Below is a small trained network, with its code and all its weights. Each question gives an input and a target symbol and asks what happens when units are switched off, that is, made to give their printed mean instead of their output.

import numpy as np


def w(rows, s, z=0):
    codes = np.array(rows[::2]) - 128.0
    scale = np.full(codes.shape[1], s)
    scale[-1] = z or s
    return codes * scale


def norm(h):
    return h / np.sqrt((h * h).mean(-1, keepdims=True) + 1e-5)


def f(y):
    return y / 2 * (1 + np.tanh(0.7978845608 * (y + 0.044715 * y**3)))


def softmax(a):
    e = np.exp(a - a.max(-1, keepdims=True))
    return e / e.sum(-1, keepdims=True)


def log_softmax(a):
    a = a - a.max(-1, keepdims=True)
    return a - np.log(np.exp(a).sum(-1, keepdims=True))


def net(x, mask):
    ids = ['ΛΦαγεζθμξπστω'.index(c) for c in x.split()]
    T = len(ids)
    res = E[ids] + P[:T]
    u = 0
    for l in range(3):
        r = norm(res)
        for j in range(3):
            rows = slice(2 * j, 2 * j + 2)
            q, k, v = (r @ M[l][rows].T for M in (Q, K, V))
            z = softmax(np.where(np.tri(T) > 0, q @ k.T / 2**0.5, -1e9)) @ v
            o = O[l][rows]
            res = res + np.where(mask[u + j], z, o[:, -1]) @ o[:, :-1]
        u += 3
        y = f(norm(res) @ A[l][:, :-1].T + A[l][:, -1])
        res = res + np.where(mask[u : u + 4], y, B[l][:, -1]) @ B[l][:, :-1]
        u += 4
    return log_softmax(norm(res)[-1] @ U[:, :-1].T + U[:, -1])


Q, K, V, O, A, B = {}, {}, {}, {}, {}, {}
E = w([
[104,108,88,93,190],'Λ',
[161,173,123,128,90],'Φ',
[151,100,113,204,5],'α',
[119,177,95,179,178],'γ',
[115,53,221,191,186],'ε',
[183,147,52,216,81],'ζ',
[173,91,128,21,39],'θ',
[72,105,153,79,144],'μ',
[92,114,152,114,196],'ξ',
[94,111,140,78,163],'π',
[133,128,46,157,226],'σ',
[99,113,78,123,206],'τ',
[109,79,205,18,101],'ω',
],0.016)
P = w([
[254,210,183,86,235],'0',
[78,179,236,68,229],'1',
[73,182,188,141,200],'2',
[70,183,142,135,150],'3',
[120,121,127,68,177],'4',
[101,134,122,156,166],'5',
[122,120,110,143,173],'6',
[150,145,111,174,177],'7',
[171,84,86,136,234],'8',
],0.0089)
Q[0] = w([
[254,132,158,157,204],'0.h0',
[66,179,70,78,135],'0.h0',
[182,153,130,176,134],'0.h1',
[149,187,77,101,192],'0.h1',
[146,146,155,57,154],'0.h2',
[191,211,208,165,138],'0.h2',
],0.0091)
K[0] = w([
[172,182,121,135,135],'0.h0',
[146,182,133,92,105],'0.h0',
[78,184,148,210,81],'0.h1',
[141,198,106,92,152],'0.h1',
[74,113,194,45,36],'0.h2',
[254,123,120,202,152],'0.h2',
],0.0084)
V[0] = w([
[84,120,34,199,81],'0.h0',
[121,51,200,163,179],'0.h0',
[45,65,141,102,183],'0.h1',
[141,52,148,253,176],'0.h1',
[188,54,125,170,175],'0.h2',
[106,130,101,68,119],'0.h2',
],0.0065)
O[0] = w([
[35,115,121,174,71,4],'0.h0',
[145,135,3,117,129,191],'0.h0',
[74,121,154,187,86,187],'0.h1',
[186,117,49,92,12,154],'0.h1',
[45,108,78,47,45,149],'0.h2',
[92,176,182,103,77,128],'0.h2',
],0.0053,0.0046)
A[0] = w([
[155,108,101,113,134,7],'0.n0',
[125,127,115,140,161,101],'0.n1',
[63,151,109,20,181,212],'0.n2',
[184,79,34,174,2,236],'0.n3',
],0.0099,0.0019)
B[0] = w([
[98,93,246,182,91,126],'0.n0',
[104,168,154,78,87,157],'0.n1',
[160,154,71,131,144,253],'0.n2',
[120,153,123,90,193,162],'0.n3',
],0.012,0.0075)
Q[1] = w([
[159,164,202,89,211],'1.h0',
[171,107,141,204,147],'1.h0',
[201,62,211,140,153],'1.h1',
[76,117,2,130,175],'1.h1',
[134,187,213,158,86],'1.h2',
[16,143,241,97,36],'1.h2',
],0.0075)
K[1] = w([
[186,115,154,164,195],'1.h0',
[32,50,128,123,171],'1.h0',
[144,249,114,115,153],'1.h1',
[56,72,132,111,164],'1.h1',
[120,159,84,2,117],'1.h2',
[219,212,128,108,120],'1.h2',
],0.0095)
V[1] = w([
[62,158,122,63,67],'1.h0',
[207,215,40,86,119],'1.h0',
[77,90,182,98,121],'1.h1',
[131,170,102,148,221],'1.h1',
[32,2,178,141,150],'1.h2',
[151,181,102,74,125],'1.h2',
],0.0078)
O[1] = w([
[143,87,176,36,182,54],'1.h0',
[77,227,203,104,193,226],'1.h0',
[144,190,245,126,186,83],'1.h1',
[123,172,143,98,140,254],'1.h1',
[19,138,89,211,3,130],'1.h2',
[75,103,80,122,182,133],'1.h2',
],0.008,0.0082)
A[1] = w([
[138,198,204,2,53,254],'1.n0',
[140,63,101,143,31,80],'1.n1',
[103,143,105,199,134,114],'1.n2',
[143,113,120,185,103,193],'1.n3',
],0.0093,0.0027)
B[1] = w([
[81,207,80,188,145,252],'1.n0',
[255,74,58,66,135,173],'1.n1',
[138,153,140,60,108,198],'1.n2',
[69,89,47,28,65,169],'1.n3',
],0.0087,0.0038)
Q[2] = w([
[74,171,138,59,255],'2.h0',
[243,65,240,165,165],'2.h0',
[157,182,178,147,98],'2.h1',
[122,64,124,81,30],'2.h1',
[220,117,167,56,151],'2.h2',
[80,197,94,219,117],'2.h2',
],0.0095)
K[2] = w([
[98,236,166,11,115],'2.h0',
[59,153,195,159,208],'2.h0',
[243,110,138,147,147],'2.h1',
[202,179,86,2,170],'2.h1',
[42,201,96,113,187],'2.h2',
[118,57,81,173,99],'2.h2',
],0.0086)
V[2] = w([
[80,199,136,225,86],'2.h0',
[158,236,82,141,138],'2.h0',
[45,186,146,82,136],'2.h1',
[54,133,5,57,159],'2.h1',
[113,121,128,62,53],'2.h2',
[208,135,214,27,100],'2.h2',
],0.011)
O[2] = w([
[101,57,1,83,103,64],'2.h0',
[42,117,140,198,8,241],'2.h0',
[240,203,198,153,54,188],'2.h1',
[189,136,211,77,5,254],'2.h1',
[134,233,102,32,28,56],'2.h2',
[171,224,47,74,172,124],'2.h2',
],0.0083,0.009)
A[2] = w([
[82,152,165,207,108,184],'2.n0',
[58,145,46,59,181,65],'2.n1',
[136,95,110,167,7,87],'2.n2',
[236,211,219,158,193,252],'2.n3',
],0.012,0.0032)
B[2] = w([
[139,27,160,159,118,180],'2.n0',
[135,115,21,126,121,130],'2.n1',
[17,163,109,254,42,164],'2.n2',
[181,184,116,95,78,249],'2.n3',
],0.0096,0.019)
U = w([
[98,124,160,109,139,92],'Λ',
[119,115,110,154,145,183],'Φ',
[145,240,168,147,139,198],'α',
[116,123,127,148,123,34],'γ',
[96,154,5,133,101,213],'ε',
[128,131,122,153,131,5],'ζ',
[98,137,138,149,166,133],'θ',
[117,129,136,145,140,54],'μ',
[208,134,139,131,54,127],'ξ',
[108,126,149,131,139,66],'π',
[99,120,149,137,111,99],'σ',
[103,120,148,130,114,54],'τ',
[113,121,132,134,136,100],'ω',
],0.014,0.0029)

Each question gives the input, a string of symbols that net reads in full, and the target symbol t.
The units are the heads (2 rows each of Q, K, V and O) and the neurons (one row each of A and B). Each row of codes is followed by its name. A weight is (code - 128) times the scale printed after its matrix; where a second scale follows, it is the last column's (O, A, B and U).
mask holds one flag per unit, layer by layer, with each layer's heads first. A switched-off unit (its flag False) gives its mean, the last column of its rows in O or B, instead of its output. The means were averaged over made-up inputs and are rounded, as every weight is.
A unit's drop is (log p(t) with every unit on - log p(t) with that unit switched off) / (log p(t) with every unit on - log p(t) with every unit switched off).
The circuit of an input: a set's keep is (log p(t) with only the set's units on - log p(t) with every unit switched off) / (log p(t) with every unit on - log p(t) with every unit switched off). Starting from the 12 units with the biggest drops (on a tie, the unit counted first), units are removed one at a time, each time the one whose removal leaves the highest keep (on an exact tie, the one counted first), for as long as the keep stays at least 0.8.
units of the circuit, in order: the units of the circuit, biggest drop first
k most important neurons: the k neurons with the biggest drops, biggest first
top k neurons in layer l: the k neurons of layer l with the biggest drops, biggest first
drop of u: that unit's drop, to one decimal
input τ μ γ σ σ τ, target ξ: 2 most important neurons => (2.n0, 0.n3)
input ε σ μ α, target ε: top 3 neurons in layer 2 => (2.n1, 2.n3, 2.n2)
input ε ζ ζ, target ε: most important neuron => (0.n0)
input ε Φ μ, target ε: units of the circuit, in order => (0.n2, 2.h1, 1.h0)
input ε Φ θ, target ε: 4 most important neurons => (0.n2, 1.n0, 0.n0, 2.n1)
input ε Φ ξ, target ε: 2 most important neurons => (0.n2, 0.n0)
input ε ε ξ θ, target α: top 2 neurons in layer 0 => (0.n3, 0.n2)
input ω ξ τ ε σ ε, target ξ: top 2 neurons in layer 1 => (1.n1, 1.n0)
input ε γ Λ γ, target ε: 4 most important neurons => (0.n2, 0.n0, 2.n1, 1.n0)
input ε α ξ Φ, target ε: 4 most important neurons => (0.n2, 0.n0, 1.n0, 0.n3)
input Φ α ε ε σ Φ θ, target α: 2 most important neurons => (1.n1, 0.n3)
input ε ε μ ζ Λ μ ω, target α: top 2 neurons in layer 0 => (0.n2, 0.n3)
input ε μ σ, target ε: top 3 neurons in layer 0 => (0.n2, 0.n0, 0.n3)
input ε τ π, target ε: 2 most important neurons => (0.n2, 0.n0)
input ω ε π σ θ, target ε: 2 most important neurons => (1.n0, 0.n2)
input ε γ ω, target ε: 3 most important neurons => (0.n2, 1.n0, 0.n0)
input ε σ α, target ε: 3 most important neurons => (0.n2, 0.n0, 0.n3)
input ε π Λ, target ε: 3 most important neurons => (0.n2, 0.n0, 2.n1)
input γ α μ Φ γ σ σ, target ξ: top neuron in layer 0 => (0.n1)
input Λ γ γ μ θ γ α, target α: top neuron in layer 0 => (0.n3)
input τ ε θ ε, target ξ: top 2 neurons in layer 0 => (0.n2, 0.n0)
input ε ε ε π, target ε: top 2 neurons in layer 2 => (2.n3, 2.n1)
input μ ω μ σ τ σ, target ξ: drop of 0.n3 => 0.2
input θ θ Φ Λ μ ω α, target α: drop of 2.n3 => -0.1
input ε ω ω, target ε: drop of 0.h0 => 0.7
